Here is a tiny trained network, its code and every weight. The questions are about switching its units off for an input and a target symbol, where a switched-off unit gives its printed mean instead of its output.

import numpy as np


def w(rows, s, z=0):
    codes = np.array(rows[::2]) - 128.0
    scale = np.full(codes.shape[1], s)
    scale[-1] = z or s
    return codes * scale


def f(y):
    return y / 2 * (1 + np.tanh(0.7978845608 * (y + 0.044715 * y**3)))


def softmax(a):
    e = np.exp(a - a.max(-1, keepdims=True))
    return e / e.sum(-1, keepdims=True)


def log_softmax(a):
    a = a - a.max(-1, keepdims=True)
    return a - np.log(np.exp(a).sum(-1, keepdims=True))


def net(x, mask):
    ids = ['ΛΦΨαβγηθξτω'.index(c) for c in x.split()]
    T = len(ids)
    res = E[ids] + P[:T]
    r = res
    for j in range(2):
        rows = slice(4 * j, 4 * j + 4)
        q, k, v = (r @ M[0][rows].T for M in (Q, K, V))
        z = softmax(np.where(np.tri(T) > 0, q @ k.T / 4**0.5, -1e9)) @ v
        o = O[0][rows]
        res = res + np.where(mask[j], z, o[:, -1]) @ o[:, :-1]
    y = f(res @ A[0][:, :-1].T + A[0][:, -1])
    res = res + np.where(mask[2:14], y, B[0][:, -1]) @ B[0][:, :-1]
    return log_softmax(res[-1] @ U[:, :-1].T + U[:, -1])


Q, K, V, O, A, B = {}, {}, {}, {}, {}, {}
E = w([
[53,177,185],'Λ',
[72,129,185],'Φ',
[194,4,160],'Ψ',
[160,60,141],'α',
[188,38,111],'β',
[147,87,117],'γ',
[109,125,137],'η',
[120,99,151],'θ',
[92,161,132],'ξ',
[146,100,90],'τ',
[110,89,201],'ω',
],0.017)
P = w([
[44,104,8],'0',
[159,155,202],'1',
[54,86,117],'2',
[143,156,186],'3',
[47,80,135],'4',
[170,131,154],'5',
[64,59,135],'6',
[143,151,144],'7',
[44,67,163],'8',
],0.017)
Q[0] = w([
[149,244,101],'head 1',
[47,7,118],'head 1',
[151,79,107],'head 1',
[134,149,96],'head 1',
[147,48,156],'head 2',
[204,134,113],'head 2',
[111,226,78],'head 2',
[94,63,127],'head 2',
],0.012)
K[0] = w([
[199,176,145],'head 1',
[51,105,7],'head 1',
[141,85,159],'head 1',
[136,182,121],'head 1',
[56,66,97],'head 2',
[190,95,90],'head 2',
[107,196,125],'head 2',
[85,68,149],'head 2',
],0.012)
V[0] = w([
[138,228,80],'head 1',
[125,80,215],'head 1',
[24,91,204],'head 1',
[60,245,133],'head 1',
[142,128,83],'head 2',
[202,56,207],'head 2',
[173,144,37],'head 2',
[241,171,115],'head 2',
],0.012)
O[0] = w([
[183,78,51,93],'head 1',
[50,160,246,102],'head 1',
[133,60,229,190],'head 1',
[209,99,156,116],'head 1',
[133,188,163,118],'head 2',
[103,169,123,132],'head 2',
[106,125,179,81],'head 2',
[89,139,128,6],'head 2',
],0.013,0.016)
A[0] = w([
[118,81,47,172],'neuron 1',
[149,102,61,40],'neuron 2',
[247,179,116,137],'neuron 3',
[87,53,179,90],'neuron 4',
[197,125,108,255],'neuron 5',
[85,135,45,27],'neuron 6',
[42,77,105,173],'neuron 7',
[117,29,167,196],'neuron 8',
[152,35,138,186],'neuron 9',
[139,142,190,30],'neuron 10',
[204,147,179,156],'neuron 11',
[42,168,117,180],'neuron 12',
],0.013,0.0073)
B[0] = w([
[202,203,64,200],'neuron 1',
[197,79,164,174],'neuron 2',
[140,40,144,159],'neuron 3',
[119,96,173,215],'neuron 4',
[110,241,228,191],'neuron 5',
[179,3,182,153],'neuron 6',
[73,75,11,162],'neuron 7',
[68,182,75,252],'neuron 8',
[83,188,123,244],'neuron 9',
[176,162,2,172],'neuron 10',
[164,26,185,186],'neuron 11',
[193,83,212,157],'neuron 12',
],0.0086,0.027)
U = w([
[177,143,243,183],'Λ',
[62,219,178,208],'Φ',
[76,56,140,104],'Ψ',
[67,125,28,118],'α',
[156,53,98,97],'β',
[144,163,59,152],'γ',
[147,237,117,138],'η',
[58,244,62,115],'θ',
[208,208,184,2],'ξ',
[224,97,152,33],'τ',
[1,160,71,47],'ω',
],0.0086,0.0089)

Each question gives the input, a string of symbols that net reads in full, and the target symbol t.
The units are the heads (4 rows each of Q, K, V and O) and the neurons (one row each of A and B). Each row of codes is followed by its name. A weight is (code - 128) times the scale printed after its matrix; where a second scale follows, it is the last column's (O, A, B and U).
mask holds one flag per unit, heads first, then neurons. A switched-off unit (its flag False) gives its mean, the last column of its rows in O or B, instead of its output. The means were averaged over made-up inputs and are rounded, as every weight is.
A unit's drop is (log p(t) with every unit on - log p(t) with that unit switched off) / (log p(t) with every unit on - log p(t) with every unit switched off).
The circuit of an input: a set's keep is (log p(t) with only the set's units on - log p(t) with every unit switched off) / (log p(t) with every unit on - log p(t) with every unit switched off). Starting from the 12 units with the biggest drops (on a tie, the unit counted first), units are removed one at a time, each time the one whose removal leaves the highest keep (on an exact tie, the one counted first), for as long as the keep stays at least 0.8.
units of the circuit, in order: the units of the circuit, biggest drop first
most important unit: the unit with the biggest drop
k most important neurons: the k neurons with the biggest drops, biggest first
which heads matter: for each layer, one digit per head in row order, 1 if its drop is at least 0.15 and else 0, layers parted by /
input β ξ τ α Λ β Φ τ θ, target β: 2 most important neurons : (neuron 6; neuron 8)
input Φ β Ψ, target Φ: units of the circuit, in order : (head 1; neuron 8; neuron 9; neuron 5)
input Λ Ψ β η ξ ξ Φ, target Λ: 2 most important neurons : (neuron 11; neuron 3)
input γ θ τ α ξ, target γ: units of the circuit, in order : (head 1; neuron 1; neuron 8)
input ξ θ Φ Ψ ξ ξ ω, target ξ: units of the circuit, in order : (head 1; neuron 5; neuron 1)
input θ θ θ θ τ Φ Φ Λ, target Λ: units of the circuit, in order : (neuron 9)
input τ τ ω β ω, target τ: which heads matter : 11
input α ξ ω Ψ β Φ τ, target α: units of the circuit, in order : (head 1; neuron 7)
input γ α Λ η γ ξ Ψ Ψ, target Φ: 4 most important neurons : (neuron 11; neuron 2; neuron 6; neuron 3)
input Φ ξ Φ Λ β θ ω, target Φ: 2 most important neurons : (neuron 8; neuron 9)
input θ Φ τ β ξ, target θ: units of the circuit, in order : (neuron 11; neuron 6)
input Λ Λ α, target Λ: units of the circuit, in order : (head 1; neuron 5)
input γ Φ θ β τ, target γ: units of the circuit, in order : (head 1; neuron 1)
input β β α, target β: most important unit : head 1
input γ Ψ ω, target γ: units of the circuit, in order : (head 1; neuron 1)
input τ β θ α θ, target τ: 3 most important neurons : (neuron 6; neuron 2; neuron 8)
input τ β Φ Λ Λ Λ Φ τ, target Φ: which heads matter : 01
input τ ω τ Φ η Ψ Φ, target τ: 2 most important neurons : (neuron 6; neuron 2)
input ξ ξ Λ Φ Λ, target ξ: 2 most important neurons : (neuron 5; neuron 2)
input β Ψ θ τ β α θ β β, target β: units of the circuit, in order : (head 1; neuron 6; neuron 8; neuron 5)
input α τ Φ ω Φ Ψ γ, target α: 2 most important neurons : (neuron 7; neuron 5)
input Φ ω α, target Φ: most important unit : neuron 8
input β τ η γ γ Λ Ψ Φ γ, target β: 3 most important neurons : (neuron 6; neuron 12; neuron 8)
input Ψ Φ β τ θ, target Ψ: 3 most important neurons : (neuron 12; neuron 7; neuron 8)
input Λ τ τ Ψ β τ Λ, target Λ: 2 most important neurons : (neuron 11; neuron 3)
input Φ Φ γ θ Ψ θ Φ θ η, target Φ: 2 most important neurons : (neuron 8; neuron 9)
input β η β γ Φ β β Ψ τ, target β: most important neuron : (neuron 6)
